Below are the code and all the weights of a small trained network. Each question names an input and a class and asks about switching units off, where a switched-off unit gives its printed mean instead of its output.

import numpy as np


def w(rows, s, z=0):
    codes = np.array(rows[::2]) - 128.0
    scale = np.full(codes.shape[1], s)
    scale[-1] = z or s
    return codes * scale


def norm(h):
    return h / np.sqrt((h * h).mean(-1, keepdims=True) + 1e-5)


def f(y):
    return y / 2 * (1 + np.tanh(0.7978845608 * (y + 0.044715 * y**3)))


def log_softmax(a):
    a = a - a.max(-1, keepdims=True)
    return a - np.log(np.exp(a).sum(-1, keepdims=True))


def net(x, mask):
    res = np.array(x, float).reshape(1, 4) / 4 @ E
    u = 0
    for l in range(2):
        y = f(norm(res) @ A[l][:, :-1].T + A[l][:, -1])
        res = res + np.where(mask[u : u + 6], y, B[l][:, -1]) @ B[l][:, :-1]
        u += 6
    return log_softmax(norm(res)[-1] @ U[:, :-1].T + U[:, -1])


A, B = {}, {}
E = w([
[135,136,5,131,128,133,159],'x0',
[114,106,153,192,206,151,158],'x1',
[135,115,122,111,144,143,119],'x2',
[150,140,130,125,131,117,146],'x3',
],0.013)
A[0] = w([
[118,124,118,161,116,134,199,2],'0.n1',
[159,114,107,204,129,200,143,47],'0.n2',
[152,59,137,75,118,183,133,213],'0.n3',
[118,163,187,40,72,63,65,102],'0.n4',
[112,183,228,117,208,148,116,223],'0.n5',
[119,141,1,143,148,125,106,136],'0.n6',
],0.0082,0.0034)
B[0] = w([
[104,102,71,119,173,124,71,125],'0.n1',
[162,123,97,142,254,110,156,148],'0.n2',
[100,131,172,126,94,104,114,164],'0.n3',
[168,131,140,83,207,55,46,238],'0.n4',
[53,128,206,114,58,142,181,255],'0.n5',
[156,201,129,157,154,166,117,229],'0.n6',
],0.0094,0.0071)
A[1] = w([
[100,43,210,100,134,40,105,233],'1.n1',
[154,254,70,79,51,175,94,65],'1.n2',
[140,132,71,126,210,144,165,143],'1.n3',
[163,159,33,57,94,110,98,87],'1.n4',
[166,101,160,37,34,46,57,138],'1.n5',
[143,172,60,68,64,154,67,4],'1.n6',
],0.0088,0.0038)
B[1] = w([
[197,60,58,136,132,118,189,255],'1.n1',
[134,135,247,91,75,160,137,191],'1.n2',
[71,143,70,159,138,54,23,177],'1.n3',
[63,82,223,160,71,210,165,182],'1.n4',
[146,194,38,95,169,108,68,231],'1.n5',
[131,143,165,211,59,157,172,161],'1.n6',
],0.012,0.01)
U = w([
[226,113,54,14,149,50,64,163],'0',
[117,100,82,79,149,168,116,1],'1',
[77,152,25,194,224,114,60,133],'2',
[124,171,169,135,35,212,90,156],'3',
[132,2,156,141,147,118,227,159],'4',
],0.018,0.0078)

Each question gives the input, the list of numbers given to net, and the class t.
The units are the neurons (one row each of A and B). Each row of codes is followed by its name. A weight is (code - 128) times the scale printed after its matrix; where a second scale follows, it is the last column's (A, B and U).
mask holds one flag per neuron, layer by layer. A switched-off neuron (its flag False) gives its mean, the last column of its row in B, instead of its output. The means were averaged over made-up inputs and are rounded, as every weight is.
A unit's drop is (log p(t) with every unit on - log p(t) with that unit switched off) / (log p(t) with every unit on - log p(t) with every unit switched off).
unit that matters most: the unit with the biggest drop
top k neurons: the k neurons with the biggest drops, biggest first
k most important neurons of layer l: the k neurons of layer l with the biggest drops, biggest first
drop of u: that unit's drop, to one decimal
input [3,0,-5,7], class 3: unit that matters most -> 1.n2
input [0,1,-3,4], class 4: 2 most important neurons of layer 0 -> 0.n6; 0.n4
input [1,-7,-5,4], class 3: top 2 neurons -> 1.n4; 1.n6
input [-8,0,7,3], class 0: top 3 neurons -> 1.n4; 1.n5; 0.n4
input [-7,0,2,-8], class 0: 2 most important neurons of layer 1 -> 1.n4; 1.n5
input [-4,1,4,8], class 4: top 2 neurons -> 0.n5; 1.n3
input [-6,1,-7,4], class 4: top 2 neurons -> 0.n5; 1.n3
input [0,4,-6,-5], class 4: top 2 neurons -> 1.n5; 0.n6
input [0,2,-8,-5], class 4: top 3 neurons -> 1.n5; 0.n6; 1.n3
input [1,-5,7,8], class 3: drop of 1.n4 -> 0.5
input [4,-6,-5,7], class 3: drop of 0.n1 -> 0.0
input [-8,2,-7,-1], class 4: drop of 1.n1 -> 0.1
input [0,2,1,-7], class 4: drop of 1.n5 -> 0.2
input [-4,1,2,-7], class 4: unit that matters most -> 0.n5
